Below are the code and all the weights of a small trained network. Each question names an input and a class and asks about switching units off, where a switched-off unit gives its printed mean instead of its output.

import numpy as np


def w(rows, s, z=0):
    codes = np.array(rows[::2]) - 128.0
    scale = np.full(codes.shape[1], s)
    scale[-1] = z or s
    return codes * scale


def norm(h):
    return h / np.sqrt((h * h).mean(-1, keepdims=True) + 1e-5)


def f(y):
    return np.maximum(y, 0)


def log_softmax(a):
    a = a - a.max(-1, keepdims=True)
    return a - np.log(np.exp(a).sum(-1, keepdims=True))


def net(x, mask):
    res = np.array(x, float).reshape(1, 2) / 4 @ E
    u = 0
    for l in range(4):
        y = f(norm(res) @ A[l][:, :-1].T + A[l][:, -1])
        res = res + np.where(mask[u : u + 5], y, B[l][:, -1]) @ B[l][:, :-1]
        u += 5
    return log_softmax(norm(res)[-1] @ U[:, :-1].T + U[:, -1])


A, B = {}, {}
E = w([
[53,35,91,100,253,45,241,239,117,198],'x0',
[42,157,102,144,232,156,130,95,4,144],'x1',
],0.0069)
A[0] = w([
[100,142,113,6,137,139,141,133,152,150,190],'0.n1',
[99,145,121,155,138,112,117,140,134,152,5],'0.n2',
[107,132,127,167,157,111,154,81,151,128,211],'0.n3',
[125,101,145,115,71,130,114,133,156,111,139],'0.n4',
[130,146,140,138,158,140,120,94,172,65,175],'0.n5',
],0.012,0.0011)
B[0] = w([
[121,120,181,175,68,57,135,216,201,13,204],'0.n1',
[185,159,160,115,170,155,169,64,151,49,159],'0.n2',
[177,128,105,192,109,206,17,156,126,161,171],'0.n3',
[154,131,140,193,121,73,165,161,123,196,254],'0.n4',
[153,181,113,94,254,87,124,183,90,154,217],'0.n5',
],0.0091,0.006)
A[1] = w([
[3,55,98,117,46,124,155,151,231,174,76],'1.n1',
[127,200,113,43,173,187,83,85,64,160,76],'1.n2',
[199,156,165,69,72,111,195,192,176,162,189],'1.n3',
[55,87,104,130,176,119,192,153,59,61,2],'1.n4',
[127,68,75,138,138,115,190,105,76,77,68],'1.n5',
],0.006,0.0022)
B[1] = w([
[10,140,58,141,53,66,52,38,111,132,178],'1.n1',
[39,150,186,196,146,156,132,1,169,129,205],'1.n2',
[111,90,68,137,80,221,197,90,135,187,255],'1.n3',
[190,93,152,86,151,149,157,143,136,93,179],'1.n4',
[179,116,160,53,130,199,99,107,223,81,145],'1.n5',
],0.0098,0.0072)
A[2] = w([
[159,184,134,154,172,168,165,88,57,217,181],'2.n1',
[165,87,105,147,178,115,161,154,153,134,105],'2.n2',
[102,165,139,37,75,177,112,97,65,103,6],'2.n3',
[254,206,78,130,108,157,158,127,170,195,56],'2.n4',
[152,173,148,95,231,181,128,155,132,43,202],'2.n5',
],0.0074,0.002)
B[2] = w([
[194,94,107,155,76,93,107,154,173,200,255],'2.n1',
[92,236,140,184,128,169,136,94,46,165,184],'2.n2',
[138,175,157,218,138,85,91,100,86,128,135],'2.n3',
[122,136,156,41,158,101,82,160,66,150,248],'2.n4',
[71,80,170,127,175,1,172,154,26,131,216],'2.n5',
],0.0096,0.0074)
A[3] = w([
[254,133,56,150,149,210,138,148,147,184,2],'3.n1',
[180,149,123,47,97,130,91,131,102,138,43],'3.n2',
[146,80,79,155,129,188,168,172,217,132,138],'3.n3',
[120,190,82,134,154,57,65,159,172,109,4],'3.n4',
[154,62,179,109,185,78,163,89,106,63,105],'3.n5',
],0.0094,0.00047)
B[3] = w([
[202,166,158,83,225,196,61,191,89,25,254],'3.n1',
[114,149,130,55,38,202,95,208,132,143,223],'3.n2',
[73,124,108,108,35,67,102,79,214,146,218],'3.n3',
[50,96,83,111,186,255,227,154,136,131,149],'3.n4',
[180,137,111,42,74,137,110,175,105,75,229],'3.n5',
],0.008,0.0053)
U = w([
[242,173,120,71,109,194,70,202,115,196,160],'0',
[44,102,57,131,34,80,173,128,213,138,224],'1',
[92,166,149,213,182,119,91,28,112,171,233],'2',
[101,75,142,82,186,64,191,180,25,5,175],'3',
[164,116,51,144,161,157,145,122,137,67,14],'4',
[120,131,109,128,146,167,113,120,156,48,32],'5',
[131,163,84,74,185,172,151,88,187,34,2],'6',
],0.012,0.0038)

Each question gives the input, the list of numbers given to net, and the class t.
The units are the neurons (one row each of A and B). Each row of codes is followed by its name. A weight is (code - 128) times the scale printed after its matrix; where a second scale follows, it is the last column's (A, B and U).
mask holds one flag per neuron, layer by layer. A switched-off neuron (its flag False) gives its mean, the last column of its row in B, instead of its output. The means were averaged over made-up inputs and are rounded, as every weight is.
A unit's drop is (log p(t) with every unit on - log p(t) with that unit switched off) / (log p(t) with every unit on - log p(t) with every unit switched off).
The circuit of an input: a set's keep is (log p(t) with only the set's units on - log p(t) with every unit switched off) / (log p(t) with every unit on - log p(t) with every unit switched off). Starting from the 12 units with the biggest drops (on a tie, the unit counted first), units are removed one at a time, each time the one whose removal leaves the highest keep (on an exact tie, the one counted first), for as long as the keep stays at least 0.8.
units of the circuit, in order: the units of the circuit, biggest drop first
most important unit: the unit with the biggest drop
k most important neurons: the k neurons with the biggest drops, biggest first
top k neurons in layer l: the k neurons of layer l with the biggest drops, biggest first
drop when u is switched off: that unit's drop, to one decimal
input [-2,3], class 2: most important unit => 1.n2
input [0,4], class 2: 2 most important neurons => (0.n1, 0.n3)
input [1,-6], class 1: units of the circuit, in order => (0.n5, 1.n1)
input [1,1], class 3: 2 most important neurons => (0.n4, 1.n3)
input [0,5], class 2: 3 most important neurons => (0.n1, 0.n3, 1.n2)
input [-1,3], class 2: top 2 neurons in layer 0 => (0.n1, 0.n4)
input [5,0], class 1: 2 most important neurons => (0.n1, 0.n5)
input [0,3], class 2: top 3 neurons in layer 0 => (0.n1, 0.n3, 0.n4)
input [-3,1], class 2: 3 most important neurons => (0.n1, 1.n2, 1.n3)
input [8,-1], class 1: 2 most important neurons => (0.n5, 2.n5)
input [-3,2], class 2: 2 most important neurons => (0.n1, 1.n2)
input [-8,2], class 2: drop when 1.n2 is switched off => 0.9
input [1,-3], class 1: drop when 0.n5 is switched off => 1.8
input [1,-4], class 1: drop when 0.n5 is switched off => 2.4
input [-7,3], class 2: most important neuron => (1.n2)
